Each row has a class, written after it.
[  70  276 -267  -21  205 -137   19  210   37  -54  117 -366  284 -100
  292   36   20  220 -221  165  196  178 -304  -79 -517    5  -76   10
  161  -79  188  -81  113] => K102
[-142 -329  -37 -407  150  119    7 -201  162 -362 -266   -6 -172  123
  -88 -246 -100  169   83 -267  336 -270   89 -235  -64   78 -281  194
   45  378 -235  166 -300] => K444
[  18  154  165   -5 -167 -392 -154 -153   23   78  -99  439 -216  360
  -99  -26  110 -292   -6  -49  -53 -106  126 -536  359  242  117  -93
 -111  781  367  -98 -239] => K137
[  84  -45   87   93  319 -200  313   10   50 -236  216  389 -273  327
 -333  -38   37 -484  -67  -24  -83 -128  354 -398  309  -83  224  167
  -53  504  268   -2 -436] => K22
[ -76   16 -185   85  253 -293  357   91   35 -302   93   -8   99  197
   77  138  283   64 -258 -101 -143 -148  343 -387 -121 -297  270  234
  239  308  193  -82 -176] => K114
[ 102   25  -97  254 -196   97   50 -304   54  -31    4   96  130   76
 -107  -19   99 -174   86  169  189   43 -157  -60   61  229  181  -85
 -128  241  447   -9  153] => K444
[-188 -202  121 -129   57   57   35 -131   11 -168 -134 -436   82 -268
  -47 -159 -189  193  -96    2  331   61  211  133   16  -55  -83   81
 -110  162 -105  448 -145] => K828
[  51  -52   39 -316 -316    5 -353 -187  360   15    4 -117 -166   39
 -368   26   68   91  144  151  204 -167 -161  289  349  344  244 -260
   33  419  296 -108 -109] => K137
[ -46    7 -173  150  425 -260  401  168  -85 -323  283  340 -375  409
 -266  -49  -52 -325  -17  -47 -106  -61   -4 -387   47  -47   36   71
  -78  445  385 -296 -320] => K232
[  56   59 -333 -131  -64  173  276 -179  293  -96  -92  212 -398  407
   83  -28  113  159  -49 -103  -78 -271 -113 -183 -247  163  444  -86
  195  317   94 -142  148] => K102
[-141  -84  253 -348   19  413  366 -119  249 -276 -358 -261 -484  -90
 -422  -71 -240  174   99  -57  225 -416  203  268  100 -176  -45  128
   33  340 -152  -25 -319] => K910
[ 121 -127   23  189  426 -252   77  139 -235 -104   13  507  255  226
 -122 -264   92 -415  133  -24   46    5  135 -610  258 -309  258  215
  345  233  145  140 -217] => K794
[-223 -261   44  -52   83  -77  189 -227   40 -174  -29 -262 -243  186
  542 -124  108  492 -460 -199   19   32  101 -164   -3  316 -398  -50
    4 -159 -459  224  -74] => K794
[-224 -262  379 -353   74  290  194 -248  237  -72 -271 -395 -134 -129
   55 -157 -149  275   71  -92  310 -368  335   60   88    9  -12   44
  297  265 -306   83 -230] => K828
[  54  -31 -310  117  442  -46  453 -126  359 -213  211 -124 -330  220
 -189  251  -27  -70 -310   85  -92  -92 -243   84 -139   69  331    8
   36  359  454 -232  -18] => K102
[-164 -103   71   49  200  193   58 -246   75  -57 -223 -334   -1 -124
   33 -121 -185  218   34   35  135  -29  299 -105 -183 -122  -34   96
   96  290   54  204 -115] => K910
[  66  319  382 -187  169 -263  304  105  235 -116   86  195 -275  448
 -133  -49  -53 -201 -100 -230  143 -233  401 -374  138  175  309   13
  133  569  248 -156 -542] => K22
[ -78   99  180 -325  -75 -151   58   22  278 -207  -61  -77 -594  401
   22   41 -103  464 -251 -292  -54 -182  -96  236 -236  523 -115 -334
 -177 -158 -404 -208 -180] => K114
[ 154  469 -260  337  226 -106   33  310   73  -40   50   98 -220  -30
 -318   67 -187 -282  107  268  -38  -75 -506  175   35 -110   46 -189
  -99   89  493 -348  -55] => K102
[ -69   24 -110 -278  340  283  205    9  -60 -334 -192 -417   64 -169
 -470 -105 -297  407 -306  115  329   48 -296  344 -310  -54 -141  183
   42 -255 -181  329  -13] => K22
[ 161  381 -116 -213 -302  -91    5   30  332  -58   81  147 -137  144
  -22 -109 -205   84  -34  -25  164 -292  282 -206   41  232  242 -150
  102  548  326 -205 -209] => K947
[  87   72 -172   62  330 -283  254 -124  336  158  131   86 -479  461
 -255 -103   -1 -200  -37   -7  105 -347  -18  -23   60  249  345 -179
  -50  730  457 -305   68] => K137
[ -95  159 -148  108  165  -89  419   27  127 -240  207  135  -94  145
  -84  159  135 -127 -105 -169 -207 -244  373 -383  -43 -117  357  148
  226  598  420 -431 -294] => K910
[  29 -385  359  213 -151 -252   22    2  137   66  215  -17 -138 -232
  386  -62    9  -10 -134  134 -268 -177    4  134  363   13 -373 -168
 -212 -349 -297 -211 -207] => K794
[ 173 -175   34  131   14 -174   34 -208  -67 -101  230  111  337   11
 -173 -186  123 -406   -8  183  139  -17 -272 -120  -48  117  150   27
  -86 -130  313  -12 -246] => K114
[  67  182  166  -13   85   26 -208   87   97  385  -96  -91 -229  -75
  125  -51   19  149 -147  134 -263 -177  109  225  206  -26  -61 -126
  110 -488 -223   19   70] => K22
[-350  -20  396 -276   77  713  403 -372  191 -390 -352 -240 -381   38
 -651  115  117  132   32 -182  235 -211  415  247  201  180  645  112
  121  476  -27  237 -350] => K828
[  71 -111 -182   80 -121  -74  -77 -136  160   18  237 -160  100    6
  216  153  245  -13 -160   65  -11   23 -210   76 -109  160  -45 -104
   56   24  232 -231   55] => K137
[ 165  129 -264  -30 -305  -95   80  120   57 -261  264  313  396   -6
  110 -124  124   22   76   -9   46  -98  195 -419  -50 -138  -39  139
  150   22   96 -176 -216] => K947
[ -55 -130 -327  236  566 -641  328  163   90 -245   82  217   67  233
 -101  -16  106 -188    0  -97   40 -233  289 -642   51 -342  -75  310
  155  566  347 -168 -314] => K444
[-156 -159  309  -86 -377  336  -98 -116   89 -142 -171  128 -309  -84
  134   73  255  170    4  -83   11   77   -7   67  274  347 -247 -286
 -147 -245 -310  -51   27] => K232
[ 308  277 -217  259  -56 -400   47  196  275 -191  153   73  229  100
  301  -71  -36  -38   67  137  191 -103  -94   48 -608 -127  190 -263
    0 -196  232 -106   55] => K910
[-151 -437  401 -173    0  128   97 -426  210 -100 -215  -17 -294  151
   48 -370   34   64   91 -129  241 -237  490 -267  279  227  -73   65
  -55  211 -240  360 -456] => K444
[ -82  155  300   52  153  157   -5  -92  -45 -114 -227 -202  -62 -172
 -634 -121   97 -234   80   29  237 -178  360  127  247   -2  361  112
 -253  486  146  229 -172] => K444
[ -27 -130  127  174 -133   16   52    3   99  250  -46 -184  -83 -250
  388  -11  114  218 -117   59 -158 -147  307   30  226  -98 -247  -22
   26 -249 -291  -82  128] => K947
[ 247  -40  -23  -49 -133 -250 -134   48  122  118  320  169  279   63
 -306   63  161 -328  124  239  -17  -20 -329  246  147  -57  174   40
  -20  -26  271 -213 -119] => K444
[-121  283   22 -125   64 -205  -95  248  374 -125  -64 -133 -560   33
  397   54  -16  491 -350   94  -77  -68 -100  244  -62  203 -280 -368
  -97  -88 -256  -67  -73] => K910
[-233   66  -14 -483 -160  473  130 -409  339 -405 -428 -319 -494  222
 -236 -194  -61  586  -31 -195  292 -357  443  -55  -63  205  258  -11
  150  678   34  245 -273] => K828
[ -76 -151  319 -232 -259   92    0   46   79 -134  -77  -62 -247   48
  546 -154    8  402 -228 -138   99   99  163 -157  -19  248 -556 -167
  -27 -222 -501   30 -207] => K114
[-211  -38  266  -75 -208  483  381 -337  274 -118 -240 -358 -290 -145
 -357   55   74  167 -136   92  301 -249  415  264  204  154  215 -153
   34  435  146  -22 -175] => K114
[ -27  222   31  171  303 -437  305 -128   94 -238  126  350 -121  766
  -21   78   97 -186 -103 -243 -172 -231  434 -471  -17    2  490  198
  196  558  368  -18 -477] => K910
[ -42  100 -314 -197 -142   48   53 -209  599 -102 -206  -91 -502  215
  153  237  131  423 -241   63  -13 -257 -110   75   47  198  139 -229
  271  361  112  -77    3] => K137
[ 155   89 -358 -288   93   -3 -163  267  162 -264  -52 -134   49  -82
 -242   18 -190  224  103  226  265   14 -812  332 -152 -183 -377   41
  235 -165  116 -207  -74] => K910
[ -34   79   72  207  258 -531  121   42  218  175  185  176  -31  109
  134 -137  -46 -372  122    5   53 -349  505 -523  261    3  334 -134
  126  705  496 -218 -276] => K102
[-181  -94  264  100   98  -66   75   55   68   40   -5   77 -496  178
  122   51  192  -17   -1  -25 -192 -122   33   87   34  177 -134 -163
 -216   -5 -227 -224 -143] => K444
[  96  345 -288  260  535 -236  457   47   70 -360  176  378  122  590
 -329   77 -150  -29 -162  -68 -126  -80   30 -344 -339 -146  529  188
  268  468  510 -162 -251] => K794
[-194 -158  282   53  216 -249  -52  240  326 -241 -299   65 -386  230
  384   93  551  357   38 -123  172 -129  276    6  158   81 -239 -154
   37 -448 -522  171 -116] => K232
[ 214  -81 -132  319  573 -424  180  100 -157  108  448  111   13   56
  -78 -155 -289 -528 -210  207 -224  126 -327 -110 -331  -50   93  -73
 -257   11  283 -193   24] => K114
[ -16  -72 -205   28  301  419  478 -227  289 -450  -81 -207 -249  -36
 -573  -52 -157  129 -138   19  179 -294   28  355 -200  -88  196   42
   83  209  -13  -26 -102] => K910
[-177 -219  286 -424 -139  291  156 -570  343 -107 -324 -429 -134   24
 -346   -8   83  437 -215    3  282 -265  322  154  217  235  173  263
   44  450 -232  371 -271] => K947
[-166 -200  297 -552 -191  536  123 -400  227 -130 -260 -478 -492 -163
 -451 -321 -353  228   22  -40  406 -432  275  139  262  332   -8   43
  -86  645   44   62 -394] => K102
[ -67 -131   92  -60   65 -341   -7   33  230 -116  195 -100 -326  173
  387 -107  168  143 -333 -134  -20  -17  248 -134   64  265 -297 -129
 -158   39 -369   95 -341] => K102
[ 133 -140 -155  -49 -166 -529   98 -104  351  128  178 -286   -7   58
  329   96 -223  177 -279  162  -38 -113  -96  -42 -151   53  -68  -47
   58   78  254 -109 -184] => K102
[ 100 -352  167  159  275 -420  -66  -52 -114  227  148  741  -16  348
 -160 -422  186 -662  236 -297 -118 -485  453 -769  899  -75   34  169
  256  569  186 -260 -286] => K22
[ -54   97  136  245  258 -421    3  289  -74 -183  -48  329 -134  192
   12  131  371 -361    5  -60   10 -160   87 -266  208 -119 -100  281
 -239  259  160  -71 -350] => K947
[-192 -134  216 -159  408  -27  262   93  -18 -183 -176 -576 -149 -191
 -103  -90 -249  309 -251  131  316   51   77  274 -177 -160 -312  149
  -65 -112 -227  306 -187] => K910
[ -88   66 -132 -173 -147 -272   23  -88  729 -405   61 -170 -461  283
  168  252  174  306   50  -24   89 -269  -30  145 -330  238  163 -376
   17  391  199 -294 -363] => K910
[-169  224  315  -18  -46  153   12  194   21 -101 -225   27 -533  116
  369  -99  -31  299  -40  -23   -9   -3   72   51  -82  150 -263 -288
 -176 -331 -300  107 -110] => K22
[-254   35   44  167  361  -54  108   58 -163 -214 -148  -66 -514  123
  170  171   64  259 -512   83 -348  196 -374  207  -46   90 -338    8
 -232 -453 -348  197  -64] => K910
[-204 -478  599  263  283   85  160    3 -115   26 -105   54 -356  -71
  -36  240  358 -248   10   81 -210   21  224  214  584   -2 -106   22
 -153 -379 -546   99    5] => K444
[ -33 -448  266 -194   28   52  124 -102  249  -31   60 -271  -21 -225
 -238 -217 -244    1  163   47  292 -125  281  144  263 -107 -109   93
   60  200 -328  165 -443] => K947
[ 201  352 -705   46  -42  146 -203   -9  225 -145   53   27 -168  154
 -445  151  -60  190  107  234 -192  -99 -692  339 -197   75  330 -132
   99  -64  417 -217  191] => K22
[-115  287 -123  538  634 -295  400  245 -101 -317   40 -105  374  211
  112  459  256  -41 -207   -3  -93   99  223  -33 -579 -507  353  278
  153  -94  221   88   -3] => K947
[ -20  -23  454 -312 -351  -61  -50   52   23  301 -166    5 -540   49
  333 -179 -121  127 -143   93  -26 -150  -30   88   25  138 -626 -231
 -262 -114 -396 -187 -156] => K947
[ -50   96 -147   83  621 -710  291  335   10 -177   41  454 -230  354
 -139  -69   55 -369  -19 -162  -59 -344   83 -605  100 -222    3  244
  -39  501  355 -268 -408] => K114
[  67 -170  203  -71 -213  221  324 -208  220  -48   78 -155 -349  -71
 -180 -267 -173   85 -113   98  -10 -360  395  100  384   48  153  -38
   15  251  -93  -21 -301] => K794
[-149  -68  304  -34  134 -192  -61  140  -45  210   11  -61 -332  213
  573  -98   30  249 -244  -57 -120   15   27  -35 -215  273 -420 -200
  -86 -222 -452 -132  -58] => K114
[ 123  -49 -163 -117  -89 -342  -71  -24  402    9  164  -36 -315 -104
   -1   -8 -165    2 -251  -14 -184 -376 -196  194   68   84 -246 -173
 -118   60  149 -424 -231] => K910
[ -78  245 -134   10  -95  127  -17   70  204  232  -73   23 -166   27
  116    7  168  288 -104  110  -96 -115  214   55  133  -82   99 -207
  274  285  -49 -150  162] => K947
[ 134    1 -363  159  340 -317   72   69  246  -49  287   72  127  205
   74  -27 -182  -96  -25  -19  -60 -195 -295  -18 -403 -229  -12  -42
  146  436  390 -444 -101] => K794
[-238 -207  585 -186   37 -204 -280   -2  -10  300  -69  140 -318  129
  363 -144  295 -181  114 -157   80  -60  283 -189  415  356 -227 -118
 -120  170 -480  110 -307] => K794
[-157   55  332 -222  -47 -236    3  278   28 -216    9 -109 -237  -39
  156  118   11  137 -252 -101 -110  173  -37  -25 -165  -48 -380  -48
 -280   68 -271  -76 -427] => K102
[-201 -140  364 -153   60 -103  240  -65  439 -123   38  -42 -440  210
  293 -240  268  238  -65 -199   69 -377  672  -38  231  129  186 -273
   41  115 -394  126 -314] => K137
